In the rows, 128 means zero.
Facts:
patrine | γ 40
dratel | γ 598
grabir | γ 306 | Σ klofak
druflozus | γ 667 | Σ dratel
kloplil | γ 306 | Σ bonogre
fleklan | γ 478 | Σ medor
bufovi | γ 667 | Σ rigra
klego | γ 714 | Σ damum
lepal | α muzatas | γ 306 | Σ damum
nebok | γ 478 | Σ bonogre
tudra | γ 598
skatrem | γ 478 | Σ damum
skedol | α skazaduk | γ 714 | Σ medor
skilu | γ 598 | Σ taflalor
rifam | α klusken | γ 714 | Σ rigra
fada | α dira,skilu | γ 40 | Σ taflalor
gakur | γ 306
mitripum | α tridrer,fegriplo | γ 598 | Σ rekluta
brisom | γ 714 | Σ gakur
vutre | γ 346 | Σ rigra
tramir | γ 667 | Σ flasko
vinok | α troklem | γ 478 | Σ skobro
stigon | α druflozus | γ 346 | Σ dratel
bonogre | γ 667
piplodo | γ 714 | Σ klofak
dradim | γ 306 | Σ tudra
tudregra | γ 714 | Σ lupa
bapil | α tramir | γ 667 | Σ flasko
stife | α stigi | γ 714 | Σ kegril
mafluk | α grabir | γ 346 | Σ klofak
fugri | γ 667 | Σ flasko
rigra | γ 667
deplil | α klego,skatrem | γ 40 | Σ damum
damum | γ 306
zibel | γ 598 | Σ flasko
vogal | α tudregra | γ 478 | Σ lupa
viflogal | γ 667 | Σ gakur
stigi | α zaklum,nudon | γ 346 | Σ kegril
zabam | α fleklan | γ 40 | Σ medor
dira | γ 346 | Σ taflalor
kegril | γ 346
rekluta | γ 478
zaklum | α stigi | γ 306 | Σ kegril
plavis | γ 40 | Σ rigra
skazaduk | γ 714 | Σ medor
trogi | α fugri | γ 667 | Σ flasko
kovolis | γ 40 | Σ medor
klutin | γ 346 | Σ gakur
skobro | γ 598
duka | γ 478 | Σ patrine
loro | γ 478 | Σ rekluta
skalok | γ 346 | Σ gakur
tosi | γ 714 | Σ tebo
brutrek | γ 306 | Σ gakur
zenote | γ 598 | Σ bonogre
tebo | γ 478
nudon | α stife,zaklum,stigi | γ 714 | Σ kegril
brolin | α trogi | γ 478 | Σ flasko
flozana | α tridrer,mitripum | γ 714 | Σ rekluta
brelo | α brisom | γ 667 | Σ gakur
briras | α lepal | γ 40 | Σ damum
klofak | γ 478
klusken | α plavis | γ 667 | Σ rigra
bupor | γ 306 | Σ rigra
flaflel | γ 40 | Σ lupa
lupa | γ 714
sabrim | α skilu | γ 598 | Σ taflalor
komus | γ 598 | Σ rekluta
medor | γ 598
retor | α skedol,zabam,skazaduk | γ 478 | Σ medor
flasko | γ 478
remil | α dira,sabrim | γ 714 | Σ taflalor
tridrer | α flozana,mitripum,fegriplo | γ 40 | Σ rekluta
fegriplo | α tridrer,komus | γ 714 | Σ rekluta
muzatas | γ 478 | Σ damum
bruges | γ 714 | Σ lupa
doki | α tudregra | γ 40 | Σ lupa
fligiri | γ 40 | Σ patrine
troklem | α vinok | γ 306 | Σ skobro
klaril | γ 306 | Σ lupa
taflalor | γ 667

Known rows:
[144 135  98 139 140  84 110 122 122  67 148 160 139 134]: loro
[139 146 109 140 142  77 122 122 112  93 148 139 144 135]: nebok
[136  75  99 140 106 123 126 113 155 115 123 135 124 133]: flozana
[121 192 155 157 215 165 136 171 130 151 134 148 145 135]: brelo
[127  79 142 126 113 135 139 132 141 151 158  78 121 138]: gakur
[129 154 138 157 139 124 136 124 111 160 121 135 131 119]: skalok
[126  71 146 125 112 135 151 128 161 140 156  95 125 133]: brutrek
[127 150 141 109 134 154 134 131 113 129 109 127 123 122]: fligiri
[129 159 130 105 135 155 116 138  99 145 109 112 120 124]: patrine
[112 115 132 161 102 159 130 114  69  69 110 117 125 110]: plavis
[131 161 125 117 141 154 123 132  95 137 117 121 118 119]: rigra
[129 144 123 139 141 132 129 124 117 143 118 145 127 117]: vutre
[119  23 156 162 106 118 110 118  83  95 151 137 130 117]: rifam
[125  65 130 120 116 141 142 131 166 122 156 109 120 134]: bupor
[121 125 134 113 120 160 117 136 121 174 114 115 115 127]: dratel
[ 85 198  94 118  85 100 134 112 177 124 163 117 124 119]: klego
[145  98 111 171 159  89 124 119  92  86 148 137 154 133]: retor
[125  87  90 195 110 136 147 117 138 118 131 112 141 133]: skazaduk
[112  65 125 148  96 145 140 133 149 106 147  97 130 137]: grabir
[126  98 125 136 118 116 127 125 145 150 143 129 131 132]: tosi
[122 123 133 112 121 160 118 136 122 171 116 116 112 125]: tudra

Rows:
[129 125 121 158 141 163 144 126  99 108 100 119 134 121] | zabam
[127 189 136 144 106 149 134 135 116 106  97 125 129 126] | tramir
[135 117 163 112 157  67  96 128  89  81 174 168 132 120] | vogal
[130  72 138  37 110 111 142 111 189 157 125 101 124 136] | lepal
[144 178 151  97 113 133 132 126 127 135  90 137 119 122] | trogi
[126 116  98 132  95 167 136 120 150 126  87 120 116 122] | komus
[147 163  93  83 130  55 135  97 142 116 121 125 144 136] | muzatas
[125 146 120 116 127 157 143 131 165 162 107 122 122 127] | skilu
[128 154 121 133 130 130 111 126 102 166 115 134 125 125] | kegril
[128 167 145 132 138 144 143 129 105 136 113 121 131 115] | viflogal
[133 176 108 143 137 127 136 123 145 160 110 142 132 125] | dira
[162 144 146 113 129  63 116 119 127 111 135 153 132 137] | brolin
[115 101 146 126 110 109 118 125 136 129 159 141 120 120] | tudregra
[118 114 147 150 116 150 122 118  53  71 111 130 124 106] | klusken
[ 98 244  78 117 107  64 128 108 144  77 169 125 137 123] | skatrem
[128 135 138  99 138 157 137 133 161 174 108 128 118 124] | sabrim
[138 137 160  26 144 124 133 116 133 160  88 134 123 118] | briras
[123 115 155 154 147 127 110 135  88 130 120 158 133 120] | mafluk
[124 112 128 122 133 162 124 130 118 174 127 116 113 117] | medor
[111  66 130  77 115 126 121 129 158 145 139  91 132 146] | damum
[136 135 114 111 120 157 134 121 126 100  85 134 118 121] | tridrer
[142 200 134 110  98 134 143 122 134 124  86 122 117 126] | fugri

